Each name stands for a flat space through zero: a line, a plane or more. A row that begins with a name and a colon came from that space; any other row is followed by the name of the space it lies nearest, among the names in its block.
ld_nl: [ 236  278 -126  181  154   92    3 -174  287  -33  -42  143  -23  -69
  124 -101 -112  185  -46   72]
dz_dh: [ 202 -140 -398  256 -118 -400  144  190  100  216  -19 -171  107 -123
  -57  314  148  255  290  152]
hg_gl: [  59  -99 -162  105 -147 -262  -42   90   80  173  -36  -54 -134 -119
  -94  175   66  155  -12  -15]
hg_gl: [-133 -346  133 -238   81  333 -296  -47 -148  101   84  155 -227  -41
  215  -42  153   65 -148 -196]
rl_rr: [  11  -31 -184  136   46  110   10 -181  -10  -63  -98  113   49   41
  180   43  215  173 -191  -63]
ld_nl: [   7 -263 -113 -113  -90  -40   31   27 -309  -50   -7  119  -63   80
  -47  136  214 -191   81   15]
hg_gl: [-159  327  283  179  -66 -232    3   58  231 -137  106 -138  260  141
 -151   29 -224  234 -288  -20]
rl_rr: [ -82    6  184 -119   10  -55   64  -39 -180 -282  193  -16  266  189
 -128 -178 -246 -363  188   96]
rl_rr: [  69   24   54 -129  185  419  -84 -157   33  -49  -19  203  -17   -4
  200 -130   51  -32 -116 -101]
rl_rr: [ 230    5 -170   58  134  163   -8  -40   82   89  -70  118   40  -90
  129  -36    2  -27   86   59]
hg_gl: [-202 -250  -58    7 -105 -114  127 -136 -212  -28   88  -82  103  -88
 -169   21   -6 -186   96  -15]
hg_gl: [ 255 -111 -301   90   34   30  -32   43   16   69 -282  193 -161 -109
  135  261  298    7    3  109]
ld_nl: [ 122  -39   49  -96   57   26 -107  -40  -46 -164  103  176   17   88
   16  -76 -108 -173   83   67]
ld_nl: [  49   34   34 -121  156  232    8 -185 -129 -192   67  194   82   91
   48 -243 -161 -307  110   86]
hg_gl: [  79   39  -53  181  -64 -119  250   60   86  157   56 -288  227 -157
  -90    5  -42   18  186  -55]
ld_nl: [  -6   68 -184   61   28  -27   39 -123  -78 -114  -79  129    3  131
   29  -35   21    0  -31  122]
ld_nl: [-198  235  234 -165   43  206  -57 -132 -147 -240   34  120 -102  332
   78 -268  -34   -2 -273 -103]
hg_gl: [-138  208  157  140 -127 -222  128  119  147   57   62 -329  136   21
 -123    3  -87  213  -74  -94]
rl_rr: [-192  -77  183 -284   34   69  -60  -98 -252 -339  118  110  110  236
  -71 -175 -156 -398   85   78]
ld_nl: [-163  195  333  -49   82   96 -134   18  169  -36  136  -81   59   65
   35 -171 -236  155 -159  -68]
ld_nl: [ 118  289  -24   21  265  309   30 -284  191 -130   29   91  183    5
  151 -409 -317 -107   82   67]
ld_nl: [ 147  246 -170  231   24  -51  -13   20  394  257  -36  -64 -121 -122
  105   63   37  589 -142  -61]
hg_gl: [ 255  -56 -290  360  -79 -171  276   58  163  250 -127 -226  207 -325
  -43  229  150   65  156  -21]
dz_dh: [  91  -89  -81 -140   45  108   14 -135 -117 -150  -75  150   -8  -31
  -29  -93  -45 -424  152   73]
rl_rr: [-209  124  466 -397  180  414 -415 -125   47 -246   74  242 -290  188
  199 -310 -159  -22 -316 -134]
dz_dh: [  54  -97 -110  -33   -3   48 -122  125   57  230 -147   58 -263 -119
   77  171  185  173  -68  -13]
ld_nl: [ 217   48 -345  104  260  437  175 -411  -56 -104 -178  321  -17  -99
  262 -116  171  -95   40   84]
hg_gl: [-284 -123   91  -50  -34   60   76 -198 -288 -197   41  -30  160  107
  -52 -156  -30 -281  -67  -62]
hg_gl: [  71  140  -54  -21  103  162   27   40   41   64 -122  -15  -90   30
  155  -88   54   62   51   39]
hg_gl: [-494  165  500 -140 -148 -149   72  -43 -128 -282  326 -279  279  302
 -255 -253 -302  -70 -159 -172]
rl_rr: [ 138   36 -164  124   93  224   54 -143   10  136 -160  159 -181 -165
  123    0  136   54 -102  -23]
dz_dh: [-128 -515   18 -511  -22  185 -326  -43 -444  -73  -30  433 -528    6
  -41   87  169 -431   24   41]
rl_rr: [ 184 -182 -358   93    8  -48  -52  -17   55  227  -55   70 -106 -159
   74   78   91  129  123   48]
ld_nl: [  13 -157  -22  -66  147  275 -117  -26  -23   19  -95   66  -42  -49
  269   -2  165   18    3  -20]
dz_dh: [ 108  -82 -108  -35  145  211  -10  -50  -39   46  -19  -32   33  -29
  232 -203    2  -92  227   18]
dz_dh: [ 188  263 -184  304   22 -163  165  127  328  214  -40 -212  112  -99
   44   88  -13  416   99   77]
dz_dh: [ -60   60  223  -87  -50   29 -133  145  125   63   86  -55  -77   71
   38   71   80  295 -222 -197]
rl_rr: [ 134  102 -270   89  -26   37 -119   62  187  326 -324  155 -474 -154
   82  195  247  357 -282  -29]
dz_dh: [-232  -46  246 -122  -12    1 -174  -87  -61 -245   35   80    4  100
  -44  -44 -103 -147 -192  -19]
dz_dh: [  17   -1  -24  134  -47 -106   55   99  130  114   -1 -162   85  -84
    9  140   81  217   -6  -47]
hg_gl: [ -58  -26   20   23  129  210   50 -196  -48 -116  -38   84   92  -70
   77  -66  -12 -141  -13   37]
hg_gl: [-131  -55  193 -226   62  193 -116 -109 -213 -294  -23  197 -117  165
   74  -84   46 -251  -94    6]
dz_dh: [ -31  -21  127 -253  123  348 -213 -100  -63  -45  -93  236 -319    1
  146 -149   23 -143 -137  -59]
rl_rr: [  66   63 -126   66  -56   19  -43  117  142  340  -48  -39 -221  -55
   71   94  183  453 -185 -165]
dz_dh: [-151  165  315 -200  103  236 -139  136  -10  -92   43  -37   36  289
  185 -148    3  126 -157  -87]
dz_dh: [ 352 -112 -476  379   28  -65  530 -171    5  226   17 -233  254 -426
  -28   -3   44 -134  584   92]
hg_gl: [ 101  349  -79  306   29  -59  150  133  394  222 -121 -248  188  -86
   62   92   17  448 -110  -25]
rl_rr: [  95  -86    4   30   79  100  -40   -1  179  170   22  -48  -51 -282
   59   33  -32   66  107  -25]
rl_rr: [ 129 -138  -82 -121  120  141  -98  -49   35   73  104  104   12 -100
   52 -110 -131 -108  214   51]
ld_nl: [ -20 -242 -264 -137   37  134  -48 -112 -275   82  -56  113 -233   23
  129 -150  110 -128  165   38]
ld_nl: [ 185  -30  143  -93  107  179 -119  123  208  183   87  -82  -18 -194
  109  -92 -113   -1  158  -88]
rl_rr: [ 170   59    4  -63  167  198   44 -172   47 -231   33  196  268   -3
   -1 -107 -168 -339  123  106]
dz_dh: [ 143   40 -191  317 -113 -262  233   24  180  151   -3 -181  131 -210
 -116  217   75  217   66  -13]
rl_rr: [ 185   20 -239   27    8   97 -186   84  206  450 -249  147 -590 -271
  102  122  171  338 -166  -49]
dz_dh: [-106  114   63  141  -66 -241   82   42   41 -110   96 -174  355  141
 -123  -29 -180   12   -7   52]
ld_nl: [ -99   57  -50  190  -54 -208   60 -101  117  -53   21  -64  125  -58
 -115   74  -92  124  -80   51]
[-117  -94   25  -55  -45   36 -197   74 -145 -100 -160  169  -67  237
  121  167  273   86 -360  -59] : hg_gl
[  78   41 -221   39   19  -48   94  -61   49  114   32  -20   53  -55
  -69  -97 -130   -4  177   81] : hg_gl
[ -11   28   13  -17   16  -22  130 -135 -102 -257    8   91  197   48
 -137  -18 -105 -336   82  122] : rl_rr
[-161  200  257  -49  -96  -71  -72  239  198  188  128 -307  -36  112
   10  -57  -31  444 -174 -233] : hg_gl
[-122 -287  218 -326   -6  119 -162 -163 -261 -328  197  109   90  135
  -11 -220 -113 -479   80 -109] : dz_dh
[  30  -92  223 -446  294  604 -275 -312  -57 -288   29  435 -159  -30
  170 -305 -158 -481   -4  -17] : rl_rr
[ -57  121   22  111   21   -5   37  -46   75  -48  -16  -25  177   48
   -6  -12  -52   74 -136   -3] : hg_gl
[-128  -47   86 -126  -24   -4  -78   41 -154 -139   44   50   50  232
   13  -12   39  -37  -77   -5] : ld_nl
[ 126  161   21  248   75  128   93   21  372  330   51 -306   86 -275
  174  -92  -20  423   -5 -215] : dz_dh
[-240  183  166  -52 -111 -133  103  -25 -127  -92  206  -40   51  240
 -224 -100 -147   84 -131  -44] : rl_rr
[-128 -148   13  -34  -88  -89   48    6 -142   40   -3 -120 -159  -88
  -55   17   57  -79  106  -12] : hg_gl
[-106   43    5   42  -89 -212  128   14  -98 -175   81  -83  268  193
 -141   28  -53  -64   34   65] : rl_rr
[  49  -55  -33  142  -34  -98  172    1   28   22   24 -137  176 -152
  -75   99    9  -60  140   18] : rl_rr
[ 207   38 -181  155 -110 -367  127  253  -19  -52 -127   56  184   87
 -202  372   77 -101  107  269] : ld_nl
[  -4  -87  -70  184  -68  -79  174  -11  -45   -9  -58 -157  236  -63
   -2  116  145  -37    8  -57] : dz_dh
[ 211  150 -297  186   22 -124   96   -1  151   32 -137   30   82   -8
   11   66    8   87   75  150] : ld_nl
[-105   37  192  -52  -42  -27  -76   12   55 -124   54   12   24   72
  -38   72   12   78 -185  -84] : hg_gl

Rows lie near named flat spaces through zero. A row that begins with a name and a colon came from that space; any other row is followed by the name of its block's space that it lies nearest.
qgsj: [ -40 -280  -90  119  122  -92 -173   84  -62 -200  170   -5 -212   62
  -43  -71   53  -44 -217   85]
rghq: [-249 -216 -165  137  157 -120 -166  231 -102 -191  168 -116 -309   87
   15   42  120  210  -36  125]
jldd: [   1   39 -306 -282 -135 -315 -213   25  224  281 -245  248  281  155
   70  367 -137 -210  334  253]
jldd: [ 123  144  499  239  244  498  250   10  -62 -172  334 -211  -83  -94
   38 -456   28  167 -218 -379]
jldd: [  10 -137  168  311  232  413  214  121 -230 -201  434 -210 -171  -97
   45 -424   63  199 -562 -319]
lfpj: [ 183  264  233 -281  192  -17 -168  359  220  262 -169  294   20  149
  165  152    6  -32  240   -3]
qgsj: [-102   94 -277  154   50  358  189  -13   87   56   86 -227  105   46
 -101  -73   69   50  -17  -24]
jldd: [  37    3   30   14  -35  -12   54  -59  -20   63   51   76   23   66
   37  -59  -70  -75 -123  -86]
rghq: [  -9 -220 -107   -4 -256  -81  215   -8 -363 -340   80    3   26 -373
  -68 -202    0   20 -241  -77]
qgsj: [ 145   55  276   32  189  131   33  -48  152 -120  148  -39  -74  -21
  112 -263   91  191 -182 -154]
dmnb: [ -15  -46 -100  -14 -196  -70   91 -155  -34 -168 -145  -41  146 -311
 -178   98   30 -173   64   19]
qgsj: [ -12  -98   89   78   67  -51  -31 -118  -52 -132  148  -80   45 -118
  -93   45   16  -12 -218 -220]
qgsj: [-128   78   56  -48  -52 -116    8  -43  -25 -122  -62   42  -14 -106
 -137  341   -5 -186   45  -93]
lfpj: [ -19  -17  -59  -99   63 -256 -203  184   11  282   22  254   26  290
  126  208 -135 -129   -1  -42]
dmnb: [  49  276  191  -28  233  150  101  157  210   -7   77  -20  118  -46
  168    5  139  210  150 -302]
rghq: [ 229 -145  391   97  265  139   17  108 -222 -328  404   26  -92  -91
  184 -318  -14   95 -457 -379]
dmnb: [ -30  -76  -63   35 -177   26   14  -79 -126  129 -132  -14  -38   -2
 -153    2  -71 -153   17  183]
jldd: [   2  -84 -168   55 -315  190  295 -127 -217  -46 -155 -152   55 -322
 -141 -235   49   55  -51  149]
lfpj: [-177 -167  -80  154 -106  -31    8 -169 -136 -141  127 -142 -157   -7
 -240  -95 -102  -98 -247   69]
lfpj: [   8   58  -58  118  -86  257  223   51    1   49  -94  -96   31 -151
 -111 -213  107  -27  106   36]
jldd: [ 269  -37  467  130  312  201    7  168 -292  -84  355  -45 -209  140
  359 -523  -60  382 -347 -328]
dmnb: [-104 -179 -300  100    0  -42  -88   45  -95  -45   24 -135 -133  106
   23  -92   12  144  -18  231]
dmnb: [ 111   63    7 -197  205  -90 -249  320  110  276   75  265  108  345
  303  129 -160  -13  114   16]
jldd: [ 227  262  236 -216  151  -39 -149  105  273  323 -104  199  134  200
  196  -21 -134    1  115  -65]
qgsj: [-130 -301 -245  318  105  111  -55   95 -190  -40  207 -154 -299  250
   16 -201   91   95 -135  171]
dmnb: [  -9  277  -32 -172 -105  -99   22  -94  150  138 -362  -32  163 -112
   -9  285   48   71  366   37]
qgsj: [  46 -127  325   68  326  -43 -238  238  -58 -110  226   73 -104    2
  -16  153   98  -68  -88 -253]
lfpj: [  14  189  203 -135   89 -123  -50   64  217  -33   -3  198  129  -41
   10  271  -44 -239  109 -207]
rghq: [  43 -236 -123  171 -126  380  233  144 -274 -163   66  -93   15 -277
 -210 -260  182 -109   18  105]
lfpj: [ -47  140 -163 -161 -122  -33  -58   52  225  362 -289  135  293   29
  -75  410    6 -238  484  183]
rghq: [ -84  228   38  -85  -70 -245   86 -356  139 -298 -172 -129   -3 -154
  111  235   80  230  140 -101]
dmnb: [ 200  353  196 -224  220  147   -6  266  238  302  -37  225  244  132
  210  154  -21  -21  149 -250]
jldd: [ 156 -101  -77  -94  -23   81    2  131 -171  249  156  185  351   26
   51   25 -222 -223 -249 -191]
lfpj: [  74  149  -51 -350  -68  -82   15  185   37 -101 -214  184  268 -295
   10  403   89  -63  254  -39]
qgsj: [ -32  -16  293  208  220   89   -1   59   89 -294   60 -144 -421  -82
  -51 -224  295  191  -28  -22]
rghq: [  29  -73   17  108  122  181   67  172   -7  -11  138  -30  -33  -86
  -38 -193  103   32 -213 -116]
qgsj: [  -4   84  113   68 -165  447  479  112 -170  -90   43 -151   47 -418
  -96 -412  154  223  -44 -107]
dmnb: [  50 -178  -83  172 -205  269  271   17 -227   45   81  -62  123 -205
 -101 -398  -26  -97 -109   16]
qgsj: [  47  -10  -42 -207  156 -365 -371   81  169   16 -121  198 -139  245
  145  300   -4   -2   44  149]
qgsj: [  51  210  161 -190  -22 -140  -40  -72  130  112 -183  126  100   -1
   61  279  -11  -25  184  -74]
rghq: [  75  161  184 -201 -138 -166    3 -214  143   12 -183  117  246 -206
 -128  257  -55 -208  127 -126]
jldd: [  77 -115 -164  -62   79 -103 -239  153  180  219  -32  127   82  178
   89  -29  -66  -88   74  214]
rghq: [  22   53  -66  -97  -25 -361 -170 -262  185   55  -62  144  144  195
  186  266 -236 -197   -5  -20]
rghq: [ 200 -193  -49  102  286  354  -73  288 -135  118  355   16   91  168
   44 -242  -28  -34 -369 -159]
dmnb: [ -47  148  155 -120   89 -259 -244   86   63  253 -103  167 -219  376
  119  189 -138   13  101   66]
rghq: [ 220  147  233  -61  314  -22 -184   93   70  161  115   87  -61  394
  483 -118 -160  252  -69 -124]
dmnb: [ -38 -274 -307  110  -24  262   -2  308   20  107   68   -8   42   -6
 -146 -205  187  -69  228  345]
rghq: [ 138  121  -16 -117  192   56 -146   58   68  161   38   14  150  210
  113  110  -74   74  -11 -108]
rghq: [ -45  151    5  -24  -12  -10  -21   20  212  157 -190    1   63  -64
 -193  117   40 -153  164   18]
jldd: [-121 -286  -81  132  -95  -33   40   19 -269  -99  246   -3  -35   15
   91  -87  -84   12  -97   49]
lfpj: [ -87  153   67 -107   40  109   41  272   18   91  -95   28  -93  -24
  -34  121  166  166  243   49]
rghq: [ -58   79  -39   93 -160  117  243 -169  -30 -156 -142 -206  -30 -240
 -102 -136  144  139  131   41]
qgsj: [-102  156   27    9 -244   66  247 -165 -127   71 -174 -172   21 -172
  -75  -71   -2  197  135    7]
lfpj: [-159 -164 -230  162 -136  -46   28 -103 -124  -46   27 -126  -73   21
 -105  -71  -49  -49  -31  147]
dmnb: [ 165  -51   92   85   39  428  176  249  -68  248  195   81  184   10
   54 -350  -26  -84  -37  -75]
jldd: [-159  -35   66   24 -171 -408 -124 -373  175  -36  -96  116 -115  154
  -37  241 -104 -261  162  153]
qgsj: [  27  -51  149   27 -138 -248  -69 -221   -1  104 -101   91 -155  154
  145 -125 -156  -29   12  158]
lfpj: [-136  -93  277  175 -126 -201  -33 -317 -111 -323  -56  -72 -308  -97
 -154   94  -38 -216   53   83]
jldd: [ 150  -75  -79   64 -117  299  146  -17   22  137  -53  -10  247 -125
  -66 -186   46 -163  155  119]
jldd: [-122 -165 -274  -41 -252 -210  -63  -83 -240  -41  -82   20   52  -27
 -187  191 -158 -232   26  161]
lfpj: [ 202  -54   76  -91  284 -146 -384    5   83  212   84  115  -19  439
  310   96 -133   96  -99   21]
dmnb: [  70  -58  242  131  121   65  -37  -16 -197  108  289   23  -91  285
  222 -215 -263   21 -276 -164]
qgsj: [ -68 -163  -53  132   36  126   63  101 -213 -168  203  -85 -161   -5
  -15 -165   34   86 -199   -3]
rghq: [-179  163 -135 -167   -7 -271 -121   31  131   10 -176   64 -120  127
  -25  363   31   48  159   89]
rghq: [ -36  161   -4  -83   12    2  -12   49  206  113 -183   59   24   -4
  -59  217  103  -72  220   57]
jldd: [ 124  193  170 -184  161 -136 -226  -18  375  186  -84  197  235  143
   39  339  -14 -203  287  -97]
dmnb: [  47   88 -149 -126   82  -68 -168  126   58  264  -76   79  100  282
  178  153  -90   63  187   88]
lfpj: [ 183  286  215 -172  239  130  -57  216  296  210  -29  160  143  129
  195   58   36   46  196 -130]
jldd: [  23 -270  118  365  131  304   82   28 -231 -220  282 -203 -230  -67
 -128 -383  134   10 -270  -77]
lfpj: [   4   89   84  150  307  484  208  239  -71  -65  292 -228 -171   59
  146 -303  271  534 -185 -219]
lfpj: [ 315  324   35 -350  141  173  -12  273  379  342 -187  241  451  -51
  138  103   45  -39  224 -112]
dmnb: [  52 -172  -45  -59  -61 -289 -140 -182  -84 -175  129  106  207   -1
   97  164 -205 -201  -54  -78]
jldd: [ 238   70  253  -42  220  100 -108   50  197  151   71  102  170   73
  126  -37   11  -43   29 -167]
rghq: [-102  -83 -270  -10 -162 -173  -90 -231   64  103  -92  -44  161   68
  -87  191  -93 -119  134  175]
lfpj: [-135 -231   69  144  -33 -213  -62 -171 -284 -432  187  -76 -426   70
   73 -112 -130   56 -326   90]
dmnb: [  45   61  -57  236  326  543  181  208  224  -97  172 -271  -86  -45
   22 -378  385  337  -20  -58]
qgsj: [  57  142   93 -101  133  -98 -102  -54  223 -103  -69   62  -35   51
   45  178   75  -15   63  -50]
lfpj: [  42  150  232 -163   55 -201  -44   49   94  -56   24  216   75   11
  160  197  -61  -68  107 -200]
qgsj: [ 256   -7  135 -329   -3 -181 -165  203   13  262   -7  445  251  121
  294  128 -235 -189   -8  -27]
dmnb: [  43   44 -102   81  272  403    8  235  214  -32   -5 -150 -178   11
 -102 -144  319  160  -50  127]
[   4 -181   27  143  -81  104  103  -44 -187   42  170  -88  -30  -14
   70 -363  -88  137 -197   27] : rghq
[ 172  358  479 -327  -17 -414 -156 -223  255  117 -234  311  234   15
  176  429 -211 -217  270 -254] : dmnb
[ -30  246  -37 -116  -70  179  161  -44   95  165 -111 -124  120  -50
  -14  -40    1  246   76   10] : qgsj
[ -10  -81   -1  -50 -154  -97   -9  -34 -237    3  -25  104  -11   -4
 -103  120 -130 -208  -84    5] : lfpj
[ -65 -158 -132   51 -118 -234 -117 -155 -140 -110 -116  -50 -212   66
   27   15  -79    0  -41  246] : jldd
[-101 -144 -380  250  -14  570  344  219  -93 -234  110 -353   46 -378
 -289 -349  366  166    2   85] : jldd
[-215 -196 -302  220 -238  -46  160 -315 -165 -247   50 -241 -117  -73
 -136 -137    9   46 -112  148] : rghq
[ 195 -120  -72 -101   57   76 -148   76   -9  341  132  175  325  207
  134   37 -207 -167  -94   -9] : rghq
[  59  119  195  -26  -84  102  263   28    9  -46  -42  -25   41 -309
  -43 -263  175  207    6 -189] : lfpj
[ -4 118  57 -63 154 136  -6 309  19  34 -25  45 -57 -27 -52 118 145  34
  69 -79] : lfpj
[ -96   88  -50   -2  -33  161  179   97   -4 -174  -48  -78   65 -282
 -155  140  179  -16  130  -72] : lfpj
[  14 -172 -215   22  -46    4   23   81  -45  -50   62   -6   -7  -69
   11 -241  -31   31 -240  103] : qgsj
[ 154  173   77 -163  156  165  -41  355  115  384   11  195  161  206
  237  -36  -59   68  154  -34] : dmnb
[ -52 -265 -236  153 -133  -99   -7 -259 -202 -149   96 -151    2  -13
  -50 -102 -100  -24 -221   71] : lfpj
[ -30 -157 -100  364   12  367  208   14 -193   31  254 -249  -51   58
    8 -515  -25  104 -152   -7] : qgsj
[ 166  625  708 -383  470 -259 -343  357  343  314 -124  352 -157  407
  332  355  -94  154  247 -372] : dmnb
[  99  -29  171   15   97  114   63   65 -288 -109  252  -40   -7  -33
  102 -188 -148  128 -394 -286] : dmnb
[  57   81   51  -58 -113   69   68  -90   61  202   -6   98  297   -2
  -29   71 -169 -250  103  -63] : qgsj
[   3  109  -50  -33 -177   37  163 -177   13   15 -121   13  111  -36
   19   60  -36  -82  144   37] : jldd
[ -27  113   75   67  262  214   15  194  227  -53   45  -68 -224   37
   47  -98  198  172  -81    5] : dmnb
